arr = [132 122 142 106 151 113 117 138 106 156 114 137 132]
Report the entry just right of 117.
A: 138
The entry just left of 151: 106
The entry just right of the largest entry: 114

M =
[[131 145 131 135 121 126]
 [123 125 157 146 114 155]
 [119 131 109 138 124 110]
 [123 132 123 143 134 136]]
Find the top-left entry.
Answer: 131
Find the entry just right of 143.
Answer: 134
The entry just left of 121 -> 135
Find the entry just right of the smallest entry.
Answer: 138
Find the 2nd entry on the diagonal from the top-right corner.
Answer: 114
Find the entry just left of the largest entry.
Answer: 125
Find the 3rd largest entry.
Answer: 146
Find the third-last entry, reading row by row.
Answer: 143
The 5th entry from the end, reading row by row: 132

B =
[[126 136 145 107 126 135 135]
 [125 135 144 102 125 130 135]
 [127 138 130 104 127 123 136]
 [125 136 130 105 125 121 136]]
Counting starts at 0.
What is the maximum?
A: 145
What is the bottom entry of the column that holds the largest entry?
A: 130
What is the entry in the bottom-right corner?
A: 136
What is the entry directly below the largest entry?
A: 144
What is the top-left entry?
A: 126
What is the entry in the bottom-left corner?
A: 125
The entry directly above the smallest entry -> 107
The entry in row 2 and column 0: 127
What is the entry in the top-right corner?
A: 135
What is the entry at row 1, column 1?
A: 135

data =
[[129 137 123 117]
 [151 146 122 131]
 [123 140 143 101]
 [148 119 142 138]
 [107 145 117 136]]
Indices start at 0.
The entry at row 1, column 0: 151
The bottom-left entry: 107
What is the entry in the bottom-right corner? 136
What is the top-right entry? 117
What is the entry at row 0, column 1? 137
What is the entry in row 0 and column 2? 123
What is the smallest entry? 101
What is the entry at row 0, column 0? 129

Questions about the grid below. Rows and columns are numbered from 0.
1) Find the entry in row 1 and column 2.
2) Find the entry in the bottom-left corner.
3) Find the maximum.
4) Find the entry in row 0 and column 1.
[[120 111 155 129 113 124 128]
 [116 108 146 121 118 132 128]]
1) 146
2) 116
3) 155
4) 111

Read these off the grid that follows. Counting starts at 0.
1) The entry directly below the centre entry?
2) The entry at row 0, column 2?
3) The entry at row 0, column 1?
4) The entry in row 0 and column 0?
5) The entry in row 2 and column 1?
6) The entry just left of the largest entry?
7) The entry in row 1 and column 0?
8) The entry at row 2, column 2?
array([[125, 135, 123, 124, 127, 119, 118, 126, 124, 130, 118],
       [133, 123, 122, 141, 145, 124, 127, 125, 123, 139, 135],
       [123, 113, 133, 122, 129, 138, 129, 133, 125, 124, 137],
       [134, 121, 127, 124, 129, 139, 119, 142, 140, 121, 124],
       [122, 126, 131, 125, 118, 137, 129, 130, 132, 141, 120],
       [124, 135, 124, 124, 128, 133, 137, 139, 127, 140, 135],
       [134, 126, 140, 131, 128, 121, 135, 131, 133, 135, 132],
       [133, 113, 145, 129, 128, 118, 136, 123, 119, 125, 122],
       [132, 136, 120, 152, 127, 123, 126, 124, 138, 124, 124]])
1) 133
2) 123
3) 135
4) 125
5) 113
6) 120
7) 133
8) 133

grid =
[[123 120 130 128 130 142 129 128 112 120]
 [132 128 126 125 132 134 131 132 146 125]
 [128 124 129 129 121 140 126 137 133 124]
 [126 128 137 128 130 126 125 115 115 131]
 [126 125 126 124 133 149 130 143 138 138]
 [127 130 123 130 128 124 124 127 119 120]
 [130 132 132 128 136 139 130 132 138 129]]
Find the bottom-right entry.
Answer: 129
Find the third entry on the main diagonal.
Answer: 129
Find the top-left entry.
Answer: 123
The second entry, reading row by row is 120
The third entry from the end, reading row by row: 132
The entry in the top-right corner -> 120
The entry just left of the smallest entry -> 128
Find the maximum.
Answer: 149
Find the entry directly below the largest entry.
Answer: 124
Find the largest entry in the last column.
Answer: 138
Find the second entry on the diagonal from the top-right corner.
Answer: 146
Find the top entry of the column that holds the largest entry.
Answer: 142
The entry in the bottom-left corner: 130
Find the entry just left of 121.
Answer: 129
The entry directly above the largest entry is 126
The fourth entry in reading order: 128
The second entry on the main diagonal: 128
Find the bottom entry of the column that holds the smallest entry.
Answer: 138

[[114 150 151 129 155 124 138 137 113 125 107 112 134 134 126]
 [118 116 129 143 128 127 131 138 129 122 125 113 139 126 132]
 [113 145 131 121 142 110 130 124 127 107 119 121 138 125 124]
 [134 107 137 122 119 124 140 128 153 122 135 112 115 123 122]
 [129 118 143 138 128 142 139 145 130 131 136 129 107 131 128]
 [135 113 123 140 110 120 138 102 139 152 100 138 121 103 118]
 [129 131 154 114 127 123 113 137 128 121 138 147 124 120 113]
 [114 139 121 118 138 119 129 116 137 134 132 150 108 129 149]]
Indices start at 0.
The entry in the top-right corner -> 126
Which number is the entry at row 1, column 0?
Answer: 118
Which number is the entry in row 2 and column 0?
Answer: 113
The entry just right of the smallest entry -> 138
The entry at row 0, column 1 -> 150
Which number is the entry at row 1, column 1?
Answer: 116
Which number is the entry just right of 103?
Answer: 118
Which number is the entry in row 2 and column 2?
Answer: 131
The entry at row 2, column 1 is 145
Which number is the entry at row 0, column 2?
Answer: 151
The bottom entry of the column that holds the largest entry -> 138
Which number is the entry at row 0, column 0?
Answer: 114
Which number is the entry directly above 103?
Answer: 131
The entry in the bottom-right corner is 149
The bottom-left entry -> 114
Which number is the entry just left of the smallest entry?
Answer: 152
Which number is the entry just right of the largest entry?
Answer: 124
Which number is the top entry of the column that holds the largest entry?
Answer: 155
Which number is the entry just left of 115?
Answer: 112

A =
[[128 129 130 133 110]
 [134 123 114 138 120]
 [123 130 123 141 137]
 [139 118 127 126 134]
 [134 122 147 127 141]
 [101 117 132 149 135]
 [133 123 131 143 137]
 [121 125 129 132 123]
 [132 127 105 143 142]]
Counting starts at 0.
The entry at row 0, column 2 -> 130
The entry just left of the centre entry is 122
Give the entry in the bottom-left corner.
A: 132
Give the entry in the top-left corner.
A: 128
The entry at row 0, column 1: 129
The bottom-right entry -> 142
The entry directly above 126: 141
Give the entry at the centre.
A: 147
Give the entry directly below 110.
A: 120
Give the entry at row 1, column 1.
A: 123
The entry at row 1, column 0 -> 134
The entry in row 2 and column 0 -> 123
The entry directly above 120 is 110
Give the entry directly above the smallest entry.
A: 134
Give the entry just left of 126.
A: 127
The entry directly above 122: 118
Give the entry just right of the largest entry.
A: 135

Read these off the row that follows.
1) Read off the entry just left of the largest entry.
2) Read off the entry just left of 142.
(114, 114, 118, 122, 115, 117, 123, 142, 114, 151, 123, 131)
1) 114
2) 123

Questions about the row below.
1) Read off the 3rd entry from the end.
2) Read off the last entry.
3) Read off the second entry from the left.
[151 129 147 109 142 141 124 117 131 126 117 142 115]
1) 117
2) 115
3) 129

Read these off the matrix that follows.
1) Report the last entry, reading row by row.
2) Report the bottom entry of the column that holds the largest entry.
3) Report the entry in the bottom-left corner.
4) Report the entry directly above 132.
5) Report the entry directly below 129.
6) Report the bottom entry of the column that holds the smallest entry.
7) Report the last entry in the row that holds the largest entry.
8) Report the top-left entry.
[[125 127 129 124 130 123 126 128 126 131 128 128]
 [125 127 130 122 130 122 126 128 126 131 128 128]
 [137 126 127 155 117 141 135 120 139 127 133 139]
 [132 123 128 126 125 128 127 131 131 127 125 131]]
1) 131
2) 126
3) 132
4) 137
5) 130
6) 125
7) 139
8) 125
